Below is a small trained network, with its code and all its weights. Each question gives an input and a class and asks what happens when units are switched off, that is, made to give their printed mean instead of their output.

import numpy as np


def w(rows, s, z=0):
    codes = np.array(rows[::2]) - 128.0
    scale = np.full(codes.shape[1], s)
    scale[-1] = z or s
    return codes * scale


def f(y):
    return np.maximum(y, 0)


def log_softmax(a):
    a = a - a.max(-1, keepdims=True)
    return a - np.log(np.exp(a).sum(-1, keepdims=True))


def net(x, mask):
    res = np.array(x, float).reshape(1, 6) / 4 @ E
    y = f(res @ A[0][:, :-1].T + A[0][:, -1])
    res = res + np.where(mask, y, B[0][:, -1]) @ B[0][:, :-1]
    return log_softmax(res[-1] @ U[:, :-1].T + U[:, -1])


A, B = {}, {}
E = w([
[130,128,125],'x0',
[176,231,253],'x1',
[229,36,153],'x2',
[123,128,129],'x3',
[126,133,126],'x4',
[20,29,241],'x5',
],0.0053)
A[0] = w([
[197,193,46,62],'N1',
[204,79,143,51],'N2',
[17,9,51,100],'N3',
[58,220,88,206],'N4',
[104,217,86,65],'N5',
[252,86,126,143],'N6',
[91,100,171,39],'N7',
[221,96,175,136],'N8',
[93,95,2,55],'N9',
[174,162,37,25],'N10',
[80,95,37,23],'N11',
[169,183,214,3],'N12',
[30,218,102,21],'N13',
[73,188,121,213],'N14',
[220,207,16,77],'N15',
[190,181,64,46],'N16',
[40,66,192,40],'N17',
[64,87,182,31],'N18',
[43,101,159,43],'N19',
[54,203,110,47],'N20',
[188,184,60,40],'N21',
[159,190,218,161],'N22',
[101,88,44,180],'N23',
[90,191,82,133],'N24',
[145,192,188,211],'N25',
[67,206,108,213],'N26',
[187,74,151,242],'N27',
[196,103,188,132],'N28',
[71,210,111,82],'N29',
[209,201,40,47],'N30',
[190,166,77,56],'N31',
[41,68,190,20],'N32',
[222,93,119,89],'N33',
[119,185,243,60],'N34',
[38,37,180,49],'N35',
[147,221,222,34],'N36',
[151,209,205,24],'N37',
[167,149,13,57],'N38',
[200,71,144,27],'N39',
[81,86,62,47],'N40',
],0.0069,0.0054)
B[0] = w([
[117,154,200,185],'N1',
[69,22,144,144],'N2',
[221,152,117,226],'N3',
[90,76,88,240],'N4',
[94,59,188,160],'N5',
[61,62,99,203],'N6',
[81,234,226,140],'N7',
[67,74,102,187],'N8',
[231,96,134,176],'N9',
[169,159,206,158],'N10',
[204,24,175,150],'N11',
[247,32,113,149],'N12',
[96,2,123,152],'N13',
[89,98,81,228],'N14',
[106,136,212,220],'N15',
[118,151,211,164],'N16',
[117,181,218,181],'N17',
[118,147,212,156],'N18',
[146,95,185,155],'N19',
[91,1,133,149],'N20',
[112,165,215,164],'N21',
[183,138,96,221],'N22',
[171,131,81,218],'N23',
[100,66,115,177],'N24',
[178,151,70,240],'N25',
[88,90,89,236],'N26',
[73,132,85,254],'N27',
[73,89,110,179],'N28',
[112,39,150,161],'N29',
[115,178,209,189],'N30',
[109,156,204,158],'N31',
[112,155,226,171],'N32',
[77,48,116,161],'N33',
[208,112,97,179],'N34',
[129,188,208,192],'N35',
[211,36,159,172],'N36',
[216,50,129,158],'N37',
[157,133,184,177],'N38',
[46,17,132,138],'N39',
[227,38,101,150],'N40',
],0.009,0.0051)
U = w([
[101,156,252,58],'0',
[101,118,109,254],'1',
[218,94,121,56],'2',
[82,134,106,243],'3',
[80,130,108,232],'4',
[33,53,122,1],'5',
[74,217,60,41],'6',
],0.011,0.0095)

Each question gives the input, the list of numbers given to net, and the class t.
The units are the neurons (one row each of A and B). Each row of codes is followed by its name. A weight is (code - 128) times the scale printed after its matrix; where a second scale follows, it is the last column's (A, B and U).
mask holds one flag per neuron, in row order. A switched-off neuron (its flag False) gives its mean, the last column of its row in B, instead of its output. The means were averaged over made-up inputs and are rounded, as every weight is.
A unit's drop is (log p(t) with every unit on - log p(t) with that unit switched off) / (log p(t) with every unit on - log p(t) with every unit switched off).
The circuit of an input: a set's keep is (log p(t) with only the set's units on - log p(t) with every unit switched off) / (log p(t) with every unit on - log p(t) with every unit switched off). Starting from the 12 units with the biggest drops (on a tie, the unit counted first), units are removed one at a time, each time the one whose removal leaves the highest keep (on an exact tie, the one counted first), for as long as the keep stays at least 0.8.
units of the circuit, in order: the units of the circuit, biggest drop first
most important unit: the unit with the biggest drop
k most important neurons: the k neurons with the biggest drops, biggest first
drop when u is switched off: that unit's drop, to one decimal
input [0,-8,8,2,1,5], class 2: units of the circuit, in order => [N3]
input [7,-5,8,2,3,-7], class 5: units of the circuit, in order => [N6, N33]
input [4,7,-5,-7,-3,-5], class 2: units of the circuit, in order => [N36, N37]
input [-2,-8,-3,-8,3,-5], class 2: units of the circuit, in order => [N9, N11]
input [-2,5,7,2,-6,4], class 5: units of the circuit, in order => [N8, N28]
input [0,5,-5,1,7,-7], class 0: units of the circuit, in order => [N15, N30]
input [4,-8,-8,-6,-3,3], class 2: 2 most important neurons => [N3, N9]
input [-6,-8,-2,-2,1,-7], class 2: 2 most important neurons => [N9, N23]
input [7,-8,1,0,-1,6], class 2: 2 most important neurons => [N3, N40]
input [-2,4,-8,5,5,3], class 5: drop when N13 is switched off => 0.2
input [-4,5,-2,-3,-4,2], class 2: drop when N24 is switched off => 0.0
input [-2,-2,-7,-2,1,1], class 5: drop when N14 is switched off => 0.1
input [-4,-5,7,4,7,-8], class 0: drop when N15 is switched off => 0.1
input [-6,-6,-1,5,4,-6], class 0: most important unit => N15
